Below is a small trained network, with its code and all its weights. Each question gives an input and a class and asks what happens when units are switched off, that is, made to give their printed mean instead of their output.

import numpy as np


def w(rows, s, z=0):
    codes = np.array(rows[::2]) - 128.0
    scale = np.full(codes.shape[1], s)
    scale[-1] = z or s
    return codes * scale


def f(y):
    return np.maximum(y, 0)


def log_softmax(a):
    a = a - a.max(-1, keepdims=True)
    return a - np.log(np.exp(a).sum(-1, keepdims=True))


def net(x, mask):
    res = np.array(x, float).reshape(1, 5) / 4 @ E
    y = f(res @ A[0][:, :-1].T + A[0][:, -1])
    res = res + np.where(mask, y, B[0][:, -1]) @ B[0][:, :-1]
    return log_softmax(res[-1] @ U[:, :-1].T + U[:, -1])


A, B = {}, {}
E = w([
[41,144,118,82,219,224,150,139,1,126,91],'x0',
[161,78,147,75,194,95,180,179,148,194,205],'x1',
[86,186,210,149,113,114,164,144,184,101,132],'x2',
[170,185,111,58,99,112,185,59,119,58,158],'x3',
[150,107,153,141,197,142,106,91,113,146,90],'x4',
],0.0091)
A[0] = w([
[113,81,77,85,208,191,190,129,62,160,171,76],'neuron 1',
[151,170,99,49,102,116,199,159,107,94,210,90],'neuron 2',
[174,86,35,99,135,155,149,144,92,149,134,101],'neuron 3',
[82,107,84,160,149,187,68,106,72,140,17,237],'neuron 4',
[15,186,160,165,102,160,143,164,157,128,69,188],'neuron 5',
[27,132,145,181,82,165,138,153,102,112,102,202],'neuron 6',
[141,55,82,193,103,119,2,146,147,179,69,197],'neuron 7',
[144,189,104,122,55,137,100,33,124,30,73,243],'neuron 8',
[66,147,220,125,180,151,160,163,160,138,133,50],'neuron 9',
[62,133,52,152,85,192,89,105,73,85,59,140],'neuron 10',
[111,78,211,199,198,166,80,136,113,189,96,252],'neuron 11',
[161,47,98,197,118,121,28,174,172,183,108,86],'neuron 12',
],0.0075,0.0028)
B[0] = w([
[44,203,194,46,105,142,136,114,7,42,49,213],'neuron 1',
[188,43,190,151,103,65,166,144,104,215,227,192],'neuron 2',
[46,150,161,56,185,78,91,148,25,149,115,176],'neuron 3',
[65,16,19,174,214,169,133,189,189,237,165,235],'neuron 4',
[75,138,148,31,164,107,23,230,29,117,178,200],'neuron 5',
[44,166,135,50,217,138,91,179,104,145,127,194],'neuron 6',
[137,64,194,115,155,137,149,143,131,181,255,217],'neuron 7',
[167,185,14,137,107,138,18,93,95,68,127,247],'neuron 8',
[98,90,88,87,163,120,56,146,65,105,186,179],'neuron 9',
[42,137,44,132,235,140,67,210,47,93,101,218],'neuron 10',
[112,98,93,117,168,69,49,158,101,188,251,219],'neuron 11',
[175,54,171,115,194,157,181,85,154,230,195,202],'neuron 12',
],0.0057,0.011)
U = w([
[85,121,126,97,158,134,81,162,92,134,129,191],'0',
[97,127,106,139,165,180,132,130,124,118,1,2],'1',
[135,163,162,169,36,87,161,161,236,79,129,99],'2',
[216,168,96,171,47,121,102,89,166,64,104,110],'3',
[119,151,190,91,127,141,141,124,85,98,48,85],'4',
[162,69,166,129,137,123,168,144,167,204,172,160],'5',
],0.011,0.0071)

Each question gives the input, the list of numbers given to net, and the class t.
The units are the neurons (one row each of A and B). Each row of codes is followed by its name. A weight is (code - 128) times the scale printed after its matrix; where a second scale follows, it is the last column's (A, B and U).
mask holds one flag per neuron, in row order. A switched-off neuron (its flag False) gives its mean, the last column of its row in B, instead of its output. The means were averaged over made-up inputs and are rounded, as every weight is.
A unit's drop is (log p(t) with every unit on - log p(t) with that unit switched off) / (log p(t) with every unit on - log p(t) with every unit switched off).
The circuit of an input: a set's keep is (log p(t) with only the set's units on - log p(t) with every unit switched off) / (log p(t) with every unit on - log p(t) with every unit switched off). Starting from all 12 units, units are removed one at a time, each time the one whose removal leaves the highest keep (on an exact tie, the one counted first), for as long as the keep stays at least 0.8.
units of the circuit, in order: the units of the circuit, biggest drop first
k most important neurons: the k neurons with the biggest drops, biggest first
drop of u: that unit's drop, to one decimal
input [-8,-8,7,-3,-7], class 3: units of the circuit, in order => (neuron 8)
input [1,5,-3,-7,-6], class 5: units of the circuit, in order => (neuron 12; neuron 10)
input [-8,2,3,0,-2], class 2: units of the circuit, in order => (neuron 4; neuron 11)
input [2,8,5,2,-1], class 5: 2 most important neurons => (neuron 2; neuron 10)
input [-4,-6,3,-8,6], class 5: 2 most important neurons => (neuron 12; neuron 7)
input [-5,2,0,2,5], class 5: 2 most important neurons => (neuron 8; neuron 1)
input [-7,5,8,4,-6], class 2: 4 most important neurons => (neuron 4; neuron 12; neuron 7; neuron 11)
input [-5,1,-1,1,1], class 5: 3 most important neurons => (neuron 8; neuron 1; neuron 12)
input [5,0,6,8,7], class 4: 2 most important neurons => (neuron 11; neuron 4)
input [-6,-1,7,3,-3], class 2: drop of neuron 10 => 0.1
input [7,7,-6,7,6], class 4: drop of neuron 1 => 0.5
input [-8,-6,7,3,7], class 3: drop of neuron 8 => 0.2
input [6,4,-4,6,-4], class 4: drop of neuron 4 => 0.1
input [-1,7,-1,3,-6], class 5: units of the circuit, in order => (neuron 2)
